Each row has a class, written as a number after it.
[-314  -36  -46  102 -172 -254  -60 -267  158   -2 -246 -112  378 -292
  781 -369   40 -301 -350 -146  372  212 -343  291 -241  263  106 -348
  192  280 -310 -462 -108]  8
[-325  -23 -119  164  -45 -133   51   87    6  131   -4  261   74 -134
 -101  -71  -90  -99  -17   18   87   71 -102  -31  109   24   74 -199
  146   42 -208   67  -70]  9
[-130  -62   77 -212  439   35  247  -38  -14  -43 -181  -25  290   36
  331  -43 -166 -279  106    4  -34  186  213   60  -91  -67  -13 -271
 -126  -49 -234  -92 -154]  3
[ -82  162 -294  304 -575 -389  116  -63  -61   53  -78  -30  -89   -4
  159   33 -109  232  163  -71  242  -39 -514  256  118   32  -77  335
  226  204  210  -65   76]  9
[ 159  132  -30  220 -342  -18   -2 -151  100 -112  -77 -246  -90 -135
  416   33  -10  279 -160 -176  -76 -329 -377  339  239  -32 -143  614
   66  168  373 -148  -17]  10
[-115 -249  178  -35   89  -47  144   89 -107  -79 -246  236  290 -243
 -204  148  -47  170 -429  299 -212  -49  245   87  138 -123 -121 -190
 -273 -122 -280  200 -118]  0
[ 147 -136   80  -48   90    8   58 -205  240  -19 -205 -267  242 -241
  366  -18   66  -20 -438   53   20   31  220  315 -113   -6 -154   -4
 -202  -61   -2  -68 -143]  4
[ -90   13  -80  -54  411  224   50 -115   83   73  -83  -65   85  276
  613 -290 -176 -555   71 -207    8  230  -49   86 -180  -33   24 -265
   99  106 -160 -242 -106]  10
[  81  -55 -180  423 -234 -131  208  -61  139  153  -12   84  -88   64
 -494  239 -163  186  -74  108  -83   -7   -8  108  258 -239 -134  299
  -52 -134  276  384 -195]  8
[-112   21 -198  241  141  -39   38  -43  120  131  151  -35   -6   91
  227 -122 -166 -335  247 -172   92   65 -154   14   36  -32   72  -18
  194   77  -77  -49  -89]  9
[-126  132 -303  210 -293 -273  318   31 -172  206   21  227 -201  276
 -382  117 -250  142  390  -49   12   29 -242   40  281 -107 -132  142
   34   14  160  277  135]  3
[ 238   40  271 -279   57  338 -335  170  -43 -157  191 -145 -226   28
  221  -67  240  128  -11   42  -71 -167   55  -54 -195   83   68  121
   55  -13  113  -89  208]  10
[ 157  -35  232 -230  216   87  -11   48 -165 -114  154 -123   17  154
  193  -12   21    5  240   11  -92 -132   81   34  -82  -12  -31  -19
 -124  -55  -63  -36  214]  1
[ -29  122 -154  -71   94  -58  149  -42   63   79   17 -114   23  177
  265  -93  -83 -165  309 -147  144  147  -57   87 -136   48  -34  -10
   79   28   78 -116   16]  7
[-314 -234 -125  193  298  -64  310  -12   41  113 -240  315  308 -142
 -235   13 -229 -254 -367  110 -119  193  213   25  236 -212  -63 -364
 -145 -102 -389  229 -323]  5
[ 121  -74   44  -86    7   49  -52  -21  -15  -14   -8  -89   -7  -63
  -50 -116  141  -23 -206   44   61   84   56   18  -89    4  -27  -89
  -33  -86  -41  -16   41]  2
[ -79   -5  110   42 -249   13 -274   61   57  -12   -5   14  -24 -249
  319  -97  148  120 -244   77  112  -85 -139   76 -112  159   80  -22
  162  150  -80 -123   49]  9
[-247 -122 -262  193   87 -133  211  -82   27  244  -90  175  112   14
  -67 -162 -132 -448  -90  -53  148  374  -39  -31   32  -46    7 -350
   91  -22 -319   51 -164]  8
[ -72  208 -343  142 -308 -275  161 -182   13  154  -49  -72   18  264
  249 -119 -116  -74  303 -323  184  120 -402  191  -90  130  -31   76
  213  197  109  -82   11]  0
[-138   77 -287  379 -324 -279   36  -75  308  211  -24  -78    0 -266
  169   17  -40   -3 -111  -81  218   58 -168  114   76   54  -18  162
  247   96  126   -4 -213]  3
[ 146   15  -95   68  124  139 -130  161    3  145  438   -6 -323  181
 -310  -21   63 -124  278  -60   -2  -30   36 -229  -15  -25   62   50
  138 -108   81  194  162]  6
[ -67   -6 -408  420  -41 -127  340   44    1  257    7  239 -170  196
 -561  156 -290   10   68   11 -102   76  -32   13  395 -299 -160  118
    8  -80  127  442 -119]  6
[-199  -80 -211  284  -12 -185  220 -109   69  210 -237  151  119   77
  312  -15 -261 -226 -130  -10   12  183  -42  191  115 -118 -125 -178
   12  120 -188   64 -159]  4
[ 164   67 -290   35  259  185   65 -151  263  203  151 -272 -112  226
  131 -282   34 -418  113 -271  140  279   72   10 -179    2  -15  -83
   88  -54  142  -81  -19]  8
[ 413   53  138 -191  369  417    4  310 -202 -160  220  -43 -222  119
 -737  243  143  229  132   29 -479 -234  425 -400  166 -256    3  368
  -84 -319  239  403  -31]  3
[ -85  315 -393  224 -415 -201  -61 -154  124  142  122 -120 -134  162
  207 -221   48  -85  271 -387  316   87 -537   89 -143  235  115  129
  409  239  220 -149   40]  5
[-139   66 -460  346   31  -77  112  -61  306  329   92  -20  -97  -15
 -106 -112  -78 -400  -17 -130  196  310   -8  -65   35  -36   28  -96
  237  -21   52   98 -211]  10
[ -82   -5   77   55 -129    0 -137   33   55  -61  -22   25   62 -288
   65  -33  122  134 -288   41    8 -135  -68   55   19   95   35   49
   67   19    3  -58  -57]  4
[ -47  -63  -93  270   23  -60  198  -33   58   76  -29   91   62   66
 -229  108 -208    4  -13   70  -46   82   13   77  145 -192  -45   67
  -25 -100   87  224 -194]  9
[ -63 -112   69 -135  284  243 -144  135   -9   69   91  109  -45   28
   94 -171   60 -268  -94   41   -7  173  166 -168 -139   35   88 -341
   56  -57 -253  -14  -11]  0
[-200   42  -37   -5 -101 -112   33  129 -124   41   42  201  -14   22
  -57  -51  -30   46  139   13   54   15 -142  -39   41   70   25 -125
   85   30  -81   23   99]  0
[-464 -128  -69  194   59 -165   63 -112  101  125 -229  234  386 -328
  163 -232  -73 -314 -463   23  113  197  -56   83   31   82   77 -529
   69   82 -454  -94 -244]  1
[ -20    7  144  -36 -241 -151  -92 -147   51 -182 -254 -116  324 -313
  329    8  158  242 -392   -3   41 -168  -98  283 -183  175   44   37
   12  133  -66 -166 -128]  6
[ -73   26  148 -184 -193 -103  -23  122 -205  -18   86  147  -20   49
  -74  -43   75  219  140   70   60  -33 -120   12  -50  128  -38 -172
  -51  -10  -55   56  268]  0
[ 152   13  196 -218  120  264 -315  -27  125 -184   15 -235  121 -246
  169 -144  330   37 -340  -74  -32  -99  130  -15 -281  197  180    1
   88  -25   -6 -152 -130]  0
[-125   76  -94 -111 -169 -370  247  -87 -110  -43 -283   27  295  106
  463   42 -123   88  226  -88   46    2 -175  257 -130   66 -134  -43
  -13  202 -112 -180   93]  3
[ 149  117 -188  107  -41  110  -15  -55   62  145  117 -115 -270  317
  243 -106  -61  -95  208 -158   48   55 -168   98  -42  -27  -76  160
  133   73  224  -19  102]  7
[  59  117 -135  -46  -52    4   62  101 -194   18  169   -3 -265  276
  -84  -61  -29  -25  391  -96   70   68 -193 -103   29  -19   18  134
  136  -15  140    1  187]  0
[-114   50  -47 -138   96  -32   85  100 -131   61   78  142   14  151
 -281   -7  -20  -93  274  -70   -8  111   43 -192  -76   39   98 -155
   97  -68 -130  147  -16]  3
[-291  -28   57   66 -190 -291  131  -34 -117  -16 -306  170  250  -88
  545   49 -183   64  -86  118   68    3 -172  304   39   36  -64 -152
   -1  220 -237 -110  -10]  1
[ -21   11 -146  150 -134 -118  137  187 -152   69  101  152 -221   65
 -365  165  -81   90  212   68    1   27  -79 -171  247 -159  -29  212
  102  -77   54  237   -2]  5
[-315  -30 -191  150 -173 -321  203 -239   58  130 -318  120  408  -83
  181 -121 -109 -185 -207  -89  160  226 -168  242 -119  103   12 -361
   58  154 -324  -37 -215]  9
[ -28  -39  -54   45  377  292  -49  -26  134  -18   -1  -53   48 -104
   28 -199   15 -294 -263 -118 -105   66  109  -93   29  -55  100  -86
   76  -60  -64  -66 -209]  3
[  50  -69  119 -156  127  181 -265 -156  146  -34   -3 -242  103 -158
  419 -394  260 -297 -370  -84  190  141  -41   62 -336  204   99 -287
   82   18 -156 -331   23]  7
[-333 -225  136  -86  340   14   80  -30   31  -54 -312  230  530 -417
 -166    3   11 -246 -532  115  -97  166  351 -118  -55   31  136 -443
  -86 -121 -557   35 -520]  7
[-208 -192  181  -80  285   10  111  135 -128   66   58  336  156   52
 -413   42 -100 -146    4  232  -70  197  283 -175  -14  -83   45 -471
 -162 -238 -305  288  -58]  4
[  29 -148  323 -355  255  203  -88  247 -263 -126   29  175   35   18
  -36   41  107   66 -105  247 -156   -6  321 -101 -143   -5    3 -285
 -166 -122 -260  118  175]  4
[  76    5  294 -385   40  256 -460   76    6  -14  223 -105 -107   40
  442 -396  351 -109  -56  -14  196   40  -24  -19 -500  331  125 -398
  101   53 -140 -281  367]  2
[ 100   42   87 -115  -72  -16  -28  -12  -53  -65    6  -78   52   28
   -2   12   90  165   37  -63  -31 -100   -7   70  -96   63   13   95
   19  -10   24   44   -7]  2
[ 216    3  210 -287  -67  157 -204   34  -24 -110   66 -133   -1  -89
 -206  -38  329  224 -132   20  -22 -100  140  -39 -236  152   75    2
  -37 -102   28   38   68]  8
[ -51  144 -303  425 -258  -75  -36 -125  273    8  -78 -119  -53 -230
  227  -21  -46   97 -251 -183   69 -166 -335  223  196    5   -5  442
  256  188  314 -131 -224]  6
[ 168 -143  177  -25   83   79   44  100  -74 -154 -180   -5   56  -66
  104  240  -55  285 -253  217 -248 -220  212  185   99 -199 -127  200
 -180  -27    0  130  -60]  6
[-221  -18 -191  349 -363 -376  208  -31  -51   85 -245  218  101  -10
  238  157 -251  132  -91  108   34   10 -235  322  174  -60 -119   60
   45  189  -71  141  -53]  0
[ 108  230 -182   87 -385  -95  -75   66  -52  -55  132 -156 -323   84
  171   10   57  207  332 -138  153 -125 -426   27   41   86   12  535
  288  114  385 -171  137]  0
[-213  114 -104  107 -104  -63  -59  -82   97   -5  -85  -31  123 -163
  345 -205   20  -71 -121 -143  128  -27 -280  123  -35  150   86  -12
  220  164   -2 -279  -78]  1
[ 247   24  -28 -107    0   38  143  171 -221  -10  151   77 -197  257
 -658  280   25  311  255   45 -217 -112  191 -143   98 -156  -63  239
  -86 -180  155  436   85]  6
[ 131  104  336 -179  -37  238 -416    8  106 -245  197 -240  -13 -118
  301 -189  286  144  -74  -44  103 -182 -148   17 -319  231  192   99
  123    8  229 -289   99]  5
[  57  -34  -84   74  -60  -47  131   36  -66  126   -5  110 -128  250
   20   70 -124   26   92   47  -33   53  -19  121   43 -118 -137  -16
  -44   11   19  182  115]  6
[ 172   -1   27 -227  226   65  187   64  -77    2   36 -100  -27  201
  -10   87  -42   23  229   37  -57   71  243   39  -54  -99 -134   23
 -163 -145   89  129   92]  4
[ 322  -19  208 -379  102  242  -68   85 -200  -61  142  -92 -195  361
  140  -28  121  110  188   52  -77  -26  104   66 -230   -3 -116  -43
 -167  -59   65   60  404]  5
[ 497  158   17    5 -144  105  -40  159 -103 -211  328 -302 -389  249
  -46  262   33  437  480 -123 -176 -410 -137   39  157 -107  -98  899
   35  -22  585   77  261]  8
[ 140  103 -138  -11   51  -56  248  -63   34   65  -11 -188  -42  236
  223   24 -130  -13  294 -129   40   60  -31  176    2  -94 -163  215
  -12  -21  226   -1   15]  7
[ 156   78  159 -187  155  153  -86  178   52 -233   58 -225  -29 -167
  245  126   86  209  101   30  -44 -229  138   21  -35   -9   31  411
   56  -57  225 -151  -92]  2
[   7  -97   -5  -48  339  240  -12   10   47   54  -24   18   -4   97
  244 -144  -53 -304 -119  -16  -44  150  151   25  -76  -69   -2 -191
    4  -29 -155  -46  -87]  2
[-191  -20   64   74  -15   -1 -159  136   37  -28  -26  116   27 -185
  343  -11   -1  -35 -104   67   54  -66  -83    2  -42   64  114  -38
  199  123 -151 -132 -104]  6
[ -51   39 -184   72   37 -117  228 -149  -17   65 -170  -16  162  146
   82  -33 -126 -127   35 -162  -23  133  -39  100    1  -27  -40  -48
   11   49  -61   39 -161]  0
[ -52   22  305 -122 -347  -13 -412   87   72 -227   25 -144  111 -530
  337  -84  294  305 -318  110  169 -245 -272   77 -170  295  116  166
  178   92    8 -307   -7]  1
[-199 -299 -138  222  353  -63  429   12  -23  299  -91  324  189   95
 -380   36 -340 -263 -118   67 -201  239  244   10  367 -350 -168 -375
 -176 -144 -391  494 -172]  9
[ -91  -36   87 -129  203  -37  145  -72  -42 -113 -243  -25  343  -59
  193    6  -70  -74  -91  -59 -108   28  108   68  -71  -11   27 -100
  -41   18 -215  -26 -233]  3
[-383 -160  -65  182 -128 -277  138 -224  136  136 -378  153  424 -322
  283 -169  -77 -185 -585   66  137  178  -89  312   -8   64  -74 -483
  -52  112 -399  -69 -206]  10
[ -16  -40   64  -60  196   93 -161   85   18   81  321   -7  -85   85
   55 -166   79 -265  207  -55   92   43   17 -142 -146   81  124 -248
   91  -48 -175    4  147]  5
[-262  -54  -76  138  163  -44 -128   67   96  157  214  129   34 -113
  104 -153  -13 -404   64  -37  152  114  -21 -136  -67  114  169 -327
  199    8 -292  -38  -54]  4
